What each symbol does to the nodes:
from | χ η λ ρ κ σ
q955 | q164 q571 q646 q889 q970 q504
q243 | q653 q107 q283 q416 q583 q800
q524 | q83 q824 q578 q277 q242 q353
q734 | q573 q368 q737 q769 q904 q646
q653 | q340 q243 q583 q473 q416 q344
q83 | q667 q524 q242 q864 q277 q368
q578 | q242 q488 q117 q940 q140 q83
q800 | q344 q940 q653 q915 q340 q973
q473 | q322 q416 q555 q701 q548 q396
q696 | q661 q741 q70 q323 q768 q684
q293 | q953 q889 q984 q50 q270 q860
q70 | q768 q860 q291 q955 q571 q661
q735 | q984 q733 q911 q353 q947 q293
q661 | q356 q696 q768 q504 q323 q182
q741 | q696 q537 q860 q768 q70 q585
q931 | q298 q164 q889 q953 q293 q537
q583 | q416 q283 q208 q555 q342 q340
q29 | q283 q701 q796 q208 q560 q243
q953 | q291 q293 q270 q394 q50 q70
q733 | q735 q573 q769 q947 q911 q889
q233 | q660 q719 q61 q952 q365 q560
q270 | q50 q984 q353 q734 q368 q291
q620 | q61 q356 q504 q537 q301 q233
q537 | q741 q301 q298 q70 q860 q952
q984 | q270 q735 q947 q368 q353 q953
q889 | q293 q970 q735 q270 q984 q298
q548 | q701 q555 q266 q796 q450 q806
q824 | q524 q529 q488 q242 q578 q947
q560 | q208 q796 q660 q189 q963 q583
q970 | q889 q646 q733 q984 q735 q931
q356 | q620 q661 q323 q301 q504 q719
q298 | q860 q931 q293 q291 q953 q741
q983 | q488 q344 q915 q117 q396 q824
q283 | q583 q29 q560 q342 q208 q653
q571 | q955 q291 q394 q970 q646 q323
q189 | q965 q963 q585 q182 q684 q555
q450 | q796 q266 q719 q660 q233 q29
q322 | q806 q473 q548 q29 q701 q117
q353 | q368 q947 q83 q737 q667 q50
q488 | q578 q983 q396 q140 q117 q524
q396 | q117 q915 q322 q107 q806 q578
q340 | q915 q653 q416 q322 q473 q983
q416 | q473 q583 q342 q548 q555 q915
q164 | q931 q955 q970 q293 q889 q301
q667 | q737 q83 q277 q973 q864 q734
q904 | q769 q737 q973 q824 q529 q733
q796 | q560 q450 q233 q963 q660 q283
q860 | q70 q298 q953 q571 q291 q696
q911 | q947 q769 q824 q83 q524 q984
q323 | q504 q768 q955 q931 q164 q620
q291 | q571 q953 q50 q646 q394 q768
q342 | q555 q208 q189 q266 q965 q473
q973 | q529 q864 q344 q488 q983 q769
q107 | q243 q806 q29 q583 q283 q940
q301 | q537 q504 q931 q860 q298 q365
q701 | q29 q548 q450 q560 q796 q107
q864 | q973 q277 q800 q983 q344 q904
q963 | q189 q660 q952 q684 q585 q342
q368 | q734 q353 q667 q904 q737 q394
q940 | q800 q140 q243 q340 q653 q864
q242 | q277 q578 q140 q800 q940 q667
q806 | q107 q322 q701 q283 q29 q140
q394 | q646 q50 q734 q733 q573 q955
q266 | q450 q965 q182 q233 q719 q701
q504 | q301 q323 q164 q298 q931 q61
q660 | q963 q233 q365 q585 q952 q208
q965 | q266 q189 q684 q719 q182 q548
q529 | q824 q973 q983 q578 q488 q911
q646 | q970 q394 q573 q735 q733 q164
q952 | q585 q365 q741 q661 q696 q189
q117 | q140 q396 q806 q243 q107 q242
q344 | q983 q800 q340 q396 q915 q529
q61 | q365 q620 q301 q741 q537 q660
q684 | q182 q585 q661 q620 q356 q266
q277 | q864 q242 q940 q344 q800 q737
q737 | q904 q667 q864 q529 q973 q573
q585 | q684 q952 q696 q356 q661 q965
q947 | q353 q911 q524 q667 q83 q270
q555 | q548 q342 q965 q450 q266 q322
q50 | q394 q270 q368 q573 q734 q571
q365 | q952 q61 q537 q696 q741 q963
q769 | q911 q904 q529 q524 q824 q735
q208 | q342 q560 q963 q965 q189 q416
q719 | q233 q182 q620 q365 q61 q796
q768 | q323 q70 q571 q164 q955 q356
q182 | q719 q684 q356 q61 q620 q450
q140 | q940 q117 q107 q653 q243 q277
q573 | q733 q734 q904 q911 q769 q970
q915 | q396 q340 q473 q806 q322 q488

The rows follow the links: the fewer symbols apart two nodes are, the more alike their rows tend to be.

Each row is also shifted at random along 10 hidden directions that mean nothing.

Some nodes, each with a row of numbers:
q984: 17	-2	-2	1	24	16	-11	-7	-13	-35	-43	-36	50	14	55	61	6	-12	-14	-38	-30	1	-18	33	7	23	-81	45	23	15	8	22	25	13	47	18	11	27	-14	44	2	8	-1	-12	12
q344: -25	16	33	-5	-12	-15	40	14	-31	-9	15	-5	23	-10	-18	-85	15	-43	29	-9	35	-30	47	19	-20	-34	-31	45	103	94	-17	-1	-8	24	-9	-21	67	-2	25	-41	-17	10	0	-46	-25
q298: -42	-3	-74	-5	44	48	-49	-37	60	-35	49	-12	-3	67	29	-16	16	51	-8	31	22	18	22	-80	-58	48	36	-36	-62	32	-32	-18	19	-48	7	-15	-62	-18	-51	-11	2	-19	-1	-95	74
q667: 14	5	-17	4	-3	16	23	-5	-16	-15	30	-8	-15	14	7	-64	25	24	-9	-10	-11	-7	20	-6	-10	-14	10	-40	39	56	-40	-3	-1	11	-2	-3	0	30	3	-10	-20	-27	0	-41	13
q965: 59	-1	5	5	0	16	-19	-7	6	16	28	27	4	52	-6	1	-10	-66	14	25	71	-6	29	-15	-49	-19	-35	47	-32	23	16	30	12	17	-28	-39	69	-33	-3	-21	11	66	-2	3	-20
q473: 1	-13	-6	10	13	60	-41	31	55	-2	32	-23	-4	70	-98	16	4	-82	-2	41	78	53	-3	-99	-5	24	0	1	-147	-21	-32	7	2	-23	-38	-60	21	-18	6	-88	10	3	-4	27	-5
q291: 26	5	40	-10	8	-60	-9	-12	11	21	-45	-9	5	-38	24	-5	-3	6	-26	-30	-19	-26	-20	68	19	-15	11	6	50	-13	9	-3	-40	-30	-11	23	0	27	-5	6	14	-20	-1	-28	-10
q583: 34	-10	-44	41	2	47	30	12	14	-27	-13	2	-35	56	-30	-44	-5	-15	45	1	63	28	56	-53	-33	-26	-19	-38	68	79	-6	47	18	46	29	-62	65	-12	-3	-53	-3	55	13	15	9
q719: -15	5	46	0	13	58	-44	-9	26	-7	-27	21	-11	93	-45	-40	-26	-52	-13	26	52	30	-1	6	-5	35	-50	-71	-96	-19	8	55	20	-5	-37	-50	7	-28	-4	-64	38	27	12	36	11
q646: -106	7	52	-20	36	-27	-31	0	31	-16	-59	-44	51	17	-2	-6	13	-42	-25	-45	19	9	-33	49	24	15	-65	29	7	-16	-1	15	-19	-39	-32	-1	16	21	2	-37	32	1	3	-21	-1
q283: -96	1	-27	5	12	33	-12	36	18	-15	-34	1	24	11	15	4	-14	19	13	26	-7	54	-15	-6	17	27	-12	1	-91	-67	1	8	31	-2	1	-19	-23	-17	16	21	18	25	6	48	5
q182: -11	-9	16	-8	6	-18	-43	10	33	29	20	13	32	-16	0	39	-18	-29	-9	24	-10	12	-14	10	-5	-3	-3	63	-91	-74	21	0	-5	-31	-46	-7	-5	-19	4	37	37	26	-7	44	-21
q548: 81	-6	-40	19	-28	-28	32	21	-14	28	41	30	-13	-51	4	28	-6	23	39	22	0	2	14	-37	-9	-36	48	54	8	-34	24	-29	6	23	-4	10	11	-34	20	35	-13	40	-8	41	-25
q365: -16	-2	41	-3	39	-17	-56	11	61	-6	-76	-18	49	21	-23	6	-21	-53	2	12	56	20	-8	26	-3	21	-30	54	-42	-35	22	22	-20	-43	-19	-37	23	-24	-5	-40	47	44	6	18	-10
q571: -5	3	-3	2	19	16	-7	-29	5	-33	60	5	41	40	37	-79	15	5	3	-13	-22	-7	47	20	-53	-16	-70	13	66	70	0	33	26	7	-32	-18	8	-4	-7	25	30	41	-1	-24	27
q983: -49	29	10	-7	4	17	9	24	-13	-20	-104	-18	-3	-16	21	-48	-7	48	-1	30	-1	4	-15	29	40	60	50	-64	-28	1	-37	-37	-3	-23	57	3	-51	6	2	-33	-34	-78	14	-78	22
q117: -15	6	16	-9	-36	4	26	13	-58	34	-1	18	-21	-12	32	35	1	-19	-22	-10	-19	-9	-29	39	31	-21	-20	1	-46	-34	-1	7	15	36	-4	20	30	28	22	37	-24	-12	-4	16	-40
q50: 113	3	-16	13	-17	-23	28	-21	-27	18	29	12	-44	20	15	20	27	19	-16	-48	22	-2	-37	-15	15	-30	-2	-19	17	-27	18	-5	5	24	-40	44	19	9	10	-10	-15	26	-5	5	-5
q573: -90	-7	-34	-15	29	-3	-10	-11	3	-47	-42	-27	10	10	-14	16	16	55	-5	-20	2	4	-28	-18	9	29	21	-21	29	5	-16	-14	-12	-1	36	27	-46	17	-15	-6	-15	-3	5	18	32
q768: -71	4	3	-20	11	34	-31	-32	14	-3	39	-2	21	8	58	42	-7	12	-24	9	-65	-2	-9	8	-8	48	-32	-15	-65	-17	7	-3	34	-34	13	16	-62	-6	-33	53	14	-50	-6	-58	39
q266: 4	-6	-38	8	3	21	-11	-6	6	4	-43	25	-33	25	10	31	-22	25	13	26	38	10	0	-20	-13	13	34	-33	-36	-18	15	12	10	13	35	-12	-3	-22	-19	-1	-6	32	9	23	8
q734: 61	1	0	-6	17	47	-24	-15	-2	-32	57	-24	21	58	-37	9	25	-32	-16	11	21	0	-2	-59	-22	36	-26	10	-51	38	-27	-11	17	-4	-9	-3	-13	-3	-10	-35	-17	-14	-6	-26	24
q107: -38	-1	-48	5	8	-6	-10	32	4	10	-44	8	0	7	26	2	0	21	-3	18	39	25	-18	4	2	-20	31	27	-64	-49	-14	2	-7	10	-10	-12	23	13	17	16	-4	45	1	33	-24
q947: 18	10	7	-9	14	25	-13	-17	-10	-18	-4	-17	-8	54	-15	-32	22	-10	-25	-4	36	-9	-8	-9	-7	18	-6	-34	-18	42	-35	-2	-5	-2	-5	-2	3	20	-9	-47	-20	-21	0	-48	15
q70: -3	-1	8	-6	-6	-28	10	-44	-15	14	-42	24	-59	14	9	14	-7	28	-14	-41	16	-25	-20	32	10	-18	12	-73	71	2	33	27	-18	17	10	24	6	11	-22	-14	1	14	9	17	6
q620: 39	-5	-18	12	5	-5	-14	-8	21	11	-24	19	-20	14	16	44	-13	22	1	-5	14	27	-28	-8	10	7	3	-12	-42	-73	38	13	12	-4	-13	9	-11	-26	-6	11	22	42	3	45	6
q233: -17	9	-34	-15	-5	-77	-17	6	43	54	-19	34	-39	-89	19	-29	-16	106	4	63	4	-14	-14	-8	6	5	191	-22	-53	-84	-7	-91	-59	-76	-17	26	-90	-30	-9	9	-10	-48	-3	-53	6
q953: -38	-14	-22	-7	8	-34	-7	-17	36	20	54	-24	-4	-17	26	45	23	-1	-22	-44	-22	1	-11	-18	-6	-32	-5	29	19	-7	-2	-6	-15	-30	-28	20	7	31	-18	23	13	-17	-12	-42	3
q189: -80	-8	-16	-10	0	31	-21	-4	30	-2	115	10	41	-21	3	-2	-9	-14	23	56	-50	-2	59	-50	-55	13	-3	50	-38	28	-9	-15	25	-28	-3	-27	-34	-37	-16	50	14	-20	-11	-28	21
q537: 29	8	14	-8	15	0	-26	-15	8	-10	41	13	60	-1	34	-10	-6	-5	13	25	-17	-9	19	9	-35	24	-38	68	-19	-5	26	-11	26	-21	-21	3	-22	-49	-5	36	23	27	-6	-22	15
q529: 74	11	7	6	-5	0	6	29	-33	-2	-55	-6	3	-17	16	-7	2	34	-22	3	-29	13	-44	39	48	18	17	-20	-51	-55	-14	-16	-1	8	6	24	-31	25	29	18	-15	-21	4	29	-12

Where do the symbols, taken in turn from left to right, take each start?
Answers are names.
-4	19	18	4	-13	-30	12	18	7	41	-81	5	-21	-34	49	5	-22	-9	9	11	35	-6	-4	40	24	-1	33	1	-15	-25	10	-16	-12	-24	21	-3	31	-11	0	-21	-11	-27	3	-81	-23
σ σ η σ λ => q117
-8	-15	9	-6	-10	1	-10	15	-3	32	9	-36	-24	2	-16	102	19	-53	-57	-43	-11	17	-65	-10	53	-13	-19	3	-90	-58	-22	6	-14	-5	-20	23	24	70	7	2	-8	-43	-11	21	-33
σ χ σ σ σ χ σ σ => q189
-19	-17	-35	21	12	-5	4	30	30	-4	-131	-30	-41	-23	-17	44	-24	14	11	-1	32	16	-3	-4	29	-2	63	-36	37	11	-15	15	-41	3	93	-27	23	36	-21	-29	-14	-15	15	16	-7
χ λ σ ρ ρ λ κ ρ λ => q301
-45	-2	-4	-4	-3	-20	22	18	-28	-5	-29	-6	24	-10	9	-1	8	-32	17	-18	31	-20	19	25	-13	-42	-25	72	73	52	-8	14	-12	39	21	-12	75	22	14	5	-16	43	-1	9	-35
σ λ χ κ η ρ κ η => q555
-3	4	-31	1	2	-31	15	-38	2	13	-7	18	-51	10	54	-41	12	67	-16	-37	6	-15	-2	25	-12	-34	33	-65	69	13	5	9	-13	2	-14	24	-1	20	-18	6	1	10	5	-43	20
λ κ σ λ σ χ χ σ => q768
-36	-19	18	-12	27	-24	-39	-17	40	-18	-84	-18	-13	7	-82	77	-20	-11	1	-15	46	2	-38	-19	23	34	24	-19	14	-32	31	9	-40	-19	35	2	-23	-14	-28	-56	11	15	11	73	9
χ λ σ λ ρ η η σ => q70
-74	-6	-51	-5	-6	-34	18	20	-16	20	-42	1	-19	-28	41	38	8	28	-3	-13	27	-6	-19	8	6	-42	46	38	7	-19	-13	-12	-22	21	19	15	37	33	6	30	-27	22	-2	6	-32
χ σ λ σ λ χ χ => q344
73	-12	-40	23	-15	-15	44	20	-19	-9	16	-13	-19	-25	-25	11	20	14	22	-23	8	1	6	-42	6	-34	26	19	73	31	-12	-15	-11	35	21	10	26	19	15	-5	-33	12	-3	25	-13
χ η ρ κ σ ρ => q140
22	2	48	-8	-17	-34	-3	15	1	28	20	16	25	-40	-45	3	-17	-59	28	29	25	-23	21	2	-10	-12	9	74	2	-4	22	-19	-19	-9	-20	-15	28	-40	16	-17	4	13	-6	14	-37
ρ ρ η λ η κ κ κ => q970
78	2	-70	20	-1	18	1	-2	1	17	-2	25	-10	6	95	39	-12	21	23	34	29	-3	29	-23	-45	-7	21	43	-31	9	12	-7	32	10	44	-9	29	-25	-23	45	-17	30	-3	-71	4
λ ρ χ χ κ => q356
17	-15	-31	-6	13	-5	-5	-10	-11	-15	-35	-36	-3	-15	17	78	10	16	-21	-25	-19	-20	-23	-5	8	6	15	15	32	26	-16	-8	-19	6	68	26	-8	49	-25	26	-27	-26	0	-10	7
κ σ λ κ η λ η ρ => q340
-33	9	-1	-4	9	17	-9	-24	16	-24	27	28	-6	37	-25	-53	-3	41	18	17	16	13	5	-30	-17	33	5	-50	-12	-18	21	-4	24	-10	-32	1	-53	-58	-4	-30	18	27	5	17	40
χ χ λ λ κ η σ ρ η => q970
15	16	-29	-10	7	20	2	-7	-26	-25	5	-2	12	-22	57	-47	11	86	-14	29	-67	-17	4	19	-4	35	48	-38	-6	24	-39	-41	9	-11	38	25	-82	19	-9	48	-31	-65	0	-64	38
ρ σ λ σ λ χ κ σ η => q769
-110	9	5	-11	-15	-33	30	15	-18	-5	-39	35	14	-71	9	-44	-27	64	42	21	-43	-12	18	45	9	1	39	-3	66	-19	26	-20	-4	10	26	12	-42	-35	16	40	3	11	7	45	-3
σ κ χ σ λ χ χ σ => q653
-67	-28	-46	14	-18	-13	26	28	38	15	-7	-26	-39	-91	-21	96	-17	28	29	5	-52	16	7	-61	31	1	81	-11	27	-18	-3	-33	-21	-20	78	5	-34	10	-19	25	-18	-67	-3	6	0
ρ η ρ λ λ χ χ ρ => q301
